Below is a small trained network, with its code and all its weights. Each question gives an input and a target symbol and asks what happens when units are switched off, that is, made to give their printed mean instead of their output.

import numpy as np


def w(rows, s, z=0):
    codes = np.array(rows[::2]) - 128.0
    scale = np.full(codes.shape[1], s)
    scale[-1] = z or s
    return codes * scale


def softmax(a):
    e = np.exp(a - a.max(-1, keepdims=True))
    return e / e.sum(-1, keepdims=True)


def log_softmax(a):
    a = a - a.max(-1, keepdims=True)
    return a - np.log(np.exp(a).sum(-1, keepdims=True))


def net(x, mask):
    ids = ['γεζησφ'.index(c) for c in x.split()]
    T = len(ids)
    res = E[ids] + P[:T]
    u = 0
    for l in range(3):
        r = res
        for j in range(2):
            rows = slice(3 * j, 3 * j + 3)
            q, k, v = (r @ M[l][rows].T for M in (Q, K, V))
            z = softmax(np.where(np.tri(T) > 0, q @ k.T / 3**0.5, -1e9)) @ v
            o = O[l][rows]
            res = res + np.where(mask[u + j], z, o[:, -1]) @ o[:, :-1]
        u += 2
    return log_softmax(res[-1] @ U[:, :-1].T + U[:, -1])


Q, K, V, O = {}, {}, {}, {}
E = w([
[110,178,129,147],'γ',
[107,67,78,67],'ε',
[100,135,170,169],'ζ',
[204,183,135,60],'η',
[142,249,235,44],'σ',
[131,7,198,19],'φ',
],0.015)
P = w([
[253,80,46,198],'0',
[185,120,100,183],'1',
[184,136,143,159],'2',
[172,158,115,189],'3',
[170,177,110,160],'4',
[178,198,162,219],'5',
[131,149,77,114],'6',
[132,141,75,123],'7',
[143,133,94,168],'8',
[164,145,107,163],'9',
[137,131,90,119],'10',
[150,160,91,153],'11',
[150,141,93,142],'12',
[157,157,99,160],'13',
],0.0059)
Q[0] = w([
[117,134,161,176],'L0H1',
[2,132,140,77],'L0H1',
[106,157,136,63],'L0H1',
[63,225,241,92],'L0H2',
[111,53,51,16],'L0H2',
[51,3,79,99],'L0H2',
],0.0096)
K[0] = w([
[142,165,88,128],'L0H1',
[143,146,104,184],'L0H1',
[144,143,155,176],'L0H1',
[85,165,161,137],'L0H2',
[112,8,88,99],'L0H2',
[133,81,108,92],'L0H2',
],0.017)
V[0] = w([
[77,167,133,93],'L0H1',
[112,2,174,129],'L0H1',
[149,124,111,185],'L0H1',
[168,232,185,188],'L0H2',
[139,93,119,186],'L0H2',
[116,119,204,220],'L0H2',
],0.0075)
O[0] = w([
[59,94,135,56,102],'L0H1',
[170,17,127,128,116],'L0H1',
[97,95,126,125,124],'L0H1',
[84,3,56,82,255],'L0H2',
[174,180,92,213,74],'L0H2',
[165,107,123,135,150],'L0H2',
],0.0064,0.0035)
Q[1] = w([
[36,233,137,177],'L1H1',
[163,160,83,80],'L1H1',
[189,82,88,94],'L1H1',
[173,62,61,100],'L1H2',
[140,153,213,154],'L1H2',
[78,249,252,128],'L1H2',
],0.014)
K[1] = w([
[215,128,49,53],'L1H1',
[141,8,165,81],'L1H1',
[97,170,164,205],'L1H1',
[158,79,94,85],'L1H2',
[183,109,193,123],'L1H2',
[213,90,148,138],'L1H2',
],0.014)
V[1] = w([
[121,31,120,108],'L1H1',
[131,132,174,179],'L1H1',
[118,228,218,207],'L1H1',
[173,98,104,212],'L1H2',
[139,207,199,180],'L1H2',
[159,147,143,254],'L1H2',
],0.0092)
O[1] = w([
[168,10,135,190,230],'L1H1',
[128,229,201,145,132],'L1H1',
[151,38,123,148,2],'L1H1',
[132,107,91,83,153],'L1H2',
[114,38,109,102,44],'L1H2',
[119,112,132,112,50],'L1H2',
],0.011,0.0016)
Q[2] = w([
[252,80,50,86],'L2H1',
[199,195,69,76],'L2H1',
[40,69,132,198],'L2H1',
[135,146,164,161],'L2H2',
[129,141,153,119],'L2H2',
[141,209,117,141],'L2H2',
],0.013)
K[2] = w([
[248,63,133,38],'L2H1',
[211,123,149,2],'L2H1',
[121,14,134,226],'L2H1',
[73,56,139,111],'L2H2',
[138,164,32,52],'L2H2',
[58,92,136,177],'L2H2',
],0.0089)
V[2] = w([
[221,115,139,120],'L2H1',
[85,76,137,107],'L2H1',
[254,159,78,62],'L2H1',
[148,120,177,214],'L2H2',
[129,124,233,68],'L2H2',
[82,68,44,201],'L2H2',
],0.0092)
O[2] = w([
[121,160,158,238,203],'L2H1',
[203,187,178,46,125],'L2H1',
[72,187,217,255,253],'L2H1',
[55,109,127,220,109],'L2H2',
[81,83,253,70,174],'L2H2',
[119,70,51,168,56],'L2H2',
],0.0076,0.0041)
U = w([
[72,100,106,168,253],'γ',
[105,179,155,147,233],'ε',
[75,85,156,118,151],'ζ',
[179,175,170,158,12],'η',
[86,94,248,125,80],'σ',
[107,143,222,94,43],'φ',
],0.011,0.0051)

Each question gives the input, a string of symbols that net reads in full, and the target symbol t.
The units are the heads (3 rows each of Q, K, V and O). Each row of codes is followed by its name. A weight is (code - 128) times the scale printed after its matrix; where a second scale follows, it is the last column's (O and U).
mask holds one flag per head, layer by layer. A switched-off head (its flag False) gives its mean, the last column of its rows in O, instead of its output. The means were averaged over made-up inputs and are rounded, as every weight is.
A unit's drop is (log p(t) with every unit on - log p(t) with that unit switched off) / (log p(t) with every unit on - log p(t) with every unit switched off).
The circuit of an input: a set's keep is (log p(t) with only the set's units on - log p(t) with every unit switched off) / (log p(t) with every unit on - log p(t) with every unit switched off). Starting from all 6 units, units are removed one at a time, each time the one whose removal leaves the highest keep (on an exact tie, the one counted first), for as long as the keep stays at least 0.8.
units of the circuit, in order: the units of the circuit, biggest drop first
most important unit: the unit with the biggest drop
heads that matter: for each layer, one digit per head in row order, 1 if its drop is at least 0.15 and else 0, layers parted by /
drop of u: that unit's drop, to one decimal
input ζ ε ζ, target γ: most important unit : L2H2
input φ ζ ζ η φ η, target σ: heads that matter : 01 / 10 / 11
input η σ ζ, target φ: heads that matter : 10 / 10 / 11
input ζ ζ ζ ζ, target γ: heads that matter : 01 / 00 / 01
input ζ ζ ε ζ γ, target γ: heads that matter : 00 / 00 / 01
input γ σ φ φ γ, target σ: units of the circuit, in order : (L2H2 L0H2)
input ζ σ σ ζ, target φ: units of the circuit, in order : (L2H2 L1H2 L2H1 L0H1)
input φ φ η ε, target σ: units of the circuit, in order : (L0H2 L2H2 L0H1)
input φ ζ φ ζ, target σ: heads that matter : 11 / 01 / 01
input γ η ζ ζ φ ζ σ ζ ζ, target ζ: units of the circuit, in order : (L2H1 L0H2)
input γ σ σ ζ η φ γ ζ γ η φ ζ φ, target φ: heads that matter : 11 / 00 / 11
input ζ γ γ, target γ: heads that matter : 01 / 00 / 01
input ζ ζ φ φ η ε, target σ: drop of L0H1 : 0.3
input φ σ ζ η ε σ φ γ ζ, target ζ: units of the circuit, in order : (L0H2)
input ζ γ ε η ζ ε ζ ε ε, target ε: drop of L1H1 : 0.1
input ζ η φ φ ζ σ, target σ: drop of L0H2 : 1.5
input ζ γ σ η ε ζ σ φ σ φ ζ φ, target φ: drop of L2H1 : 0.4
